After every row comes one of two labels: whether the row has a hidden trait. Each part has its own trait and labels.
In the rows, 128 means zero.
[175 181  89  76 134 129 154 156 106 106 120  52 123  84 146 141 172 185
 101 156  96 152 137 140 130 147  91 152 164]
L
[ 59 216 103 102 102 130  81 146 102 144 145  79  58 199 119 108 119 103
 135 110 156 130 110 136 120 115 146  72  65]
L
[137 140  97 136 150 158 161 149  75 142 111  65  75 141 115 121 179 129
 122 144 107 157 149 164  98 118 140 184 123]
L
[169  81 102 120 108 140 169 129 173 129 134 118 165 136 147 134 151  84
 105 131 102 141 131  91  66 114  93 141 137]
T
[111 169  93 106 144 143 140 153 175 128 138 107 126  88 147 105 132  82
 119 162 121 109 147 128 124 129 105 120 130]
L
[170 212  99  94 136 154 142  95 185 143  95  84 178  88 162 151 104 103
 139 126 168 138 128 104  76  84 121 123 159]
L
[114 138  94 123 135 175 129 130 105 147 121  74  43 134 110 156 167 152
 125  51 106 128  42 124 112 149 106 167 106]
T
[162 142 106 123 164 140 151 126 151 118 111  86 138 194 127 117 150 109
 125 126 103 117 137 135 109 120 108 176 132]
L
[185  94 107 119 135 106  95 151 161 154 132 133 155 185  86 141 110  80
 132 146  67 154 155 130 102  95  47 134 137]
L
[114 142 127 141 157 150 134 130 129 128 149  33  73 143 133 135 139 124
 138  68 130 140 106 173 124 120  79 122 142]
L
[125  87  99 146 150 158 150 176  87 133 118  96 135  58 141 128 164 158
 138  46 122 134  32 100 121 141 107 205  96]
T
[118 160  99 117 143 149 147 122 135 132 143  89 145  96 116 146 119  92
 141 104 134 152 102  84 117 111  84 114 148]
T
[116 120  91  97 108 134 153 151  95 103 128  50 124  99 148 133 143 147
 118 118 108 127 100 129 160 111 140 142 109]
L
[106 119 120 130 165 139 170 115 202 135 143  98 175 111  81 128 130 113
 146 107 135 133 117 151 127 148  90 139 114]
T
[139 210  93 144 121 120 147 149 184 104 127  71 124  71 101 148 151 160
 103 159  86 132 150 153 142 176  66 117 115]
L
[108 183 110 159 144 106 131 129 122 135 141  50 140 134 126 140 138 109
 137 102 116 164  99 166 122 168 116 126 132]
T
[135  94  97 125 123 103 135  91 207 113 105 131 186  91 159 138 144  99
 127 120 130 117 110 113 136 204 143 144 135]
T
[159 142  98 123 152 156 148 156 159 125 147  71  97 106 149 137 121  78
 139 117 157 109 110 100 141 128  99 168 128]
L
[162 135 100  68 133 140 202 101 210 118 124  48 158  85 156 144 138  78
 116 132 131 167 138 138 111 139 136 134 161]
T

New part:
[158 130 132 170 137  90 132 126 117 126 143  82 152 150 109 104 138 107
 102 133 166 127 130 157 102 136  73 109 149 140 139 120 142 136 137 115
 135 128  79 123 168 128]
depef
[152 114 131 128 133  85  72 118 210 117  96  89 117 137 127 141  96 110
 125 166  81 125  94 160 133 134 107 148 143 137 139 120 142 135 145 114
 135 133 121 122 116  97]
depef
[182 114 135 139 108  86 127 117 122 110 136  84 171 155 111 143 154 118
 110 162  44 118 122 156 125 132 110 124 128 159 122 112 145 126 144 116
 133 154 106 121 163  96]
riso
[167 110 134 128 143  81  74 127 133 110 132  83 169 150 125 103 107 115
 132 106  39 121 123 158 130 108 115 157 127 132 136 116 142 134 143 117
 131 142 117 122 110 124]
depef
[140 137 132 186 104  83 128 125 118 128 135  90 172 148 112 131 140 113
 105 119  42 117 126 172 108 126  79  98 122 155 126 124 137 128 143 106
 130 145  75 124 199 102]
riso
[118 102 126 126 124  74  72 123 139 112  84  89 128 124 128 125  75 102
 129 173  70 137 129 160 104 127 130 122 129 125 130 128 115 128 138 107
 125  50 136 132 125  97]
depef
[158 119  94 155  70 125 128 132 133 116 120 129 136 133 114  83  96 113
  99 135 189 104 137 137 102 106  99  51 143 151 147 165  64 131 125 100
 126  23 102 136 199 126]
riso
[236 140 108 176 114  90  76 123 107 129 141 132 170 157 111 100 149 120
 106 152 117  67 124 130 109 133  66 115 130 140 137 116 104 127 129 110
 132  86  65 119 185 122]
depef
[230 105 136 110 151  98  91 120 132 107 110  64  73 166 123 143 113 111
 116 158 176 134  99  91 110 153  21 165 255 155 136  92 112 135 161 156
 147  46 116 111  60 118]
depef
[139 136 104 178 103 142 130 126 118 128 137  93 170 149 118 131 143 134
 107 111 112 119 124 164 112 110  77  98 128 157 127 144 141 135 129 107
 132 142  91  90 188 100]
riso
[166 123 135 137 147  91 125 122 104 129 146  92 177 157 111 136 163 145
 107 111  39 108 122 163 131 132  69 116 117 163 124 116 154 127 131 111
 134  90  70 118 183 130]
riso
[255 137 106 173 144 141  77 129 118 127 141 121 154 150 111 115 153 137
 102 131 156 119 127 154 101 138  54 126 160 145 138 134 102 128 137 119
 138 140  68 119 156 124]
riso
[161 135 133 133 104  86 127 124 113 140 139  90 167 139 112 138 149 137
 105 125 124 117 125 171 104 111  67 112 135 163 126 118 151 127 133 113
 134 146  68  86 172  96]
riso
[252 139 108 173 115 136  64 123 109 128 145 129 136 156 111 101 162 144
 109 119  94 110 121 131 108 109  68 126 187 141 135 133 103 127 132 134
 133  91  69 118 175 129]
riso
[249 129 103 172 106 142 135 127 124 126 142 121 141 146 111 112 139 133
  99 141 190  88 132 119  99 115  61 120 158 169 139 138  97 135 136 118
 137  52  83  91 161 125]
riso

[ 54 125  96 168 131 158 156 140 107 112  80 103 158  95 141 143 119 132
 131]
P
[115 113 134 107 130 149 131 126 124 137  57 110 141 134 188 128 144 128
 144]
U
[149 121 119 172 134 149 126 133 141 130 101 104 195 122 148 132 120 147
 137]
U
[103 127 111 161 131 137 131 139 117 127 104 118 156 116 148 138 124 129
 133]
P
[ 96 114 128 118 123 132 138 131 114 131  50  86 163 112 132 111 147 109
 140]
P
[103 134 111 150 139 157 134 135 135 124 116  91 155 128 163 124 123 141
 138]
P
[135 127 101 159 124 146 117 130 149 125 113 113 187 124 188 120 116 149
 136]
P
[ 94 113 103 151 108 163 116 131 128 127 109  94 218 134 159 151 113 143
 145]
P
[110 114 109 179 110 148 112 132 129 145 116  81 234 126 151 135 103 133
 141]
P
[109 145  96 131 116 146 144 142 133 140 150  90 143 149 195 114 124 139
 128]
P
[160 128 119 208 132 129 116 138 139 123 122  80 168 103 104 131 118 143
 137]
U
[139 129 115 185 147 138 167 138 138 112  55 124 152  83 130 113 129 142
 124]
U
[117 122 132 123 134 159 135 123 135 136  90  94 140 130 152 125 128 138
 141]
P
[101 121 107 141 115 138 137 137 120 139  78 105 182 123 175 122 129 126
 133]
P
[103 108 117 150 122 159 102 121 131 140 121 132 228 139 172 154 103 152
 139]
P
[109 142 119 160 139 121 130 135 124 130 116 122 133  98 171 116 120 136
 126]
P
[135 122 145 158 129 122 115 123 120 131 113  98 127 100  93 128 124 122
 136]
P
[106 125 128 121 121 120 111 134 107 133  91  87  85 126 185 125 155 117
 147]
U
[146 127 132 166 129 130 111 127 134 131  99  98 148 112 150 127 124 137
 141]
U
[114  96 110 166 120 135 100 136 119 138  66 118 252 134 173 149 127 129
 146]
P
[156 117 139 150 131 134 130 122 140 133 108 117 187 120 106 119 117 131
 129]
P
[ 46 124 112 122 121 156 103 128 107 135 139 100 146 126 198 147 115 136
 146]
P
[ 66 122 127 114 134 152 184 130 102 116  28  94  75  93 151 121 151 118
 136]
U
[106 135 113 128 121 149 139 137 125 143 106  97  63 140 229 120 138 136
 138]
P
[140 138 119 141 133 143 139 131 140 143 119  99 131 129 168 113 124 143
 133]
P
[208  97 108 232 124 160 109 132 156 142 100 147 255 142 155 167  88 175
 133]
P
[118 115 105 159 112 141 123 129 135 138 113 119 229 120 181 128 104 145
 132]
P
[177 139  79 253 144 148 128 144 170 115 111 131 255 108 188 128  85 185
 127]
U
[143 114 120 184 124 143 111 129 133 146  98 115 238 119 186 140 101 157
 139]
P
[130 126 104 150 123 120 127 136 133 128  52 138 175 115 214 112 136 139
 130]
U
[132 125 123 164 135 140 117 134 140 136 129 111 206 125 123 134 105 140
 133]
P
[115 131 116 152 137 140 160 134 125 123  83 153 125  99 171 124 127 142
 122]
P
[134 130 128 177 143 149 143 131 137 136 112 106 171 120 150 129 120 146
 136]
U
[146 122  94 176 119 118 126 144 147 132  77 119 229 124 166 104 130 133
 128]
P
[161 118 139 130 137 148 135 119 147 151  56 124 170 128 202 116 131 149
 139]
U
[130 141 113 139 124 137 133 135 133 143 135 115 140 131 203 116 119 147
 129]
P
[112 122  84 180 124 128 123 146 137 123  63 127 248 115 188 121 121 140
 132]
P
[ 92 121 129 163 129 146 118 133 102 134  98  71 141 107 143 146 129 129
 150]
U
[120 129 120 174 126 145 119 137 132 153 143  81 200 140 140 124 109 133
 136]
P
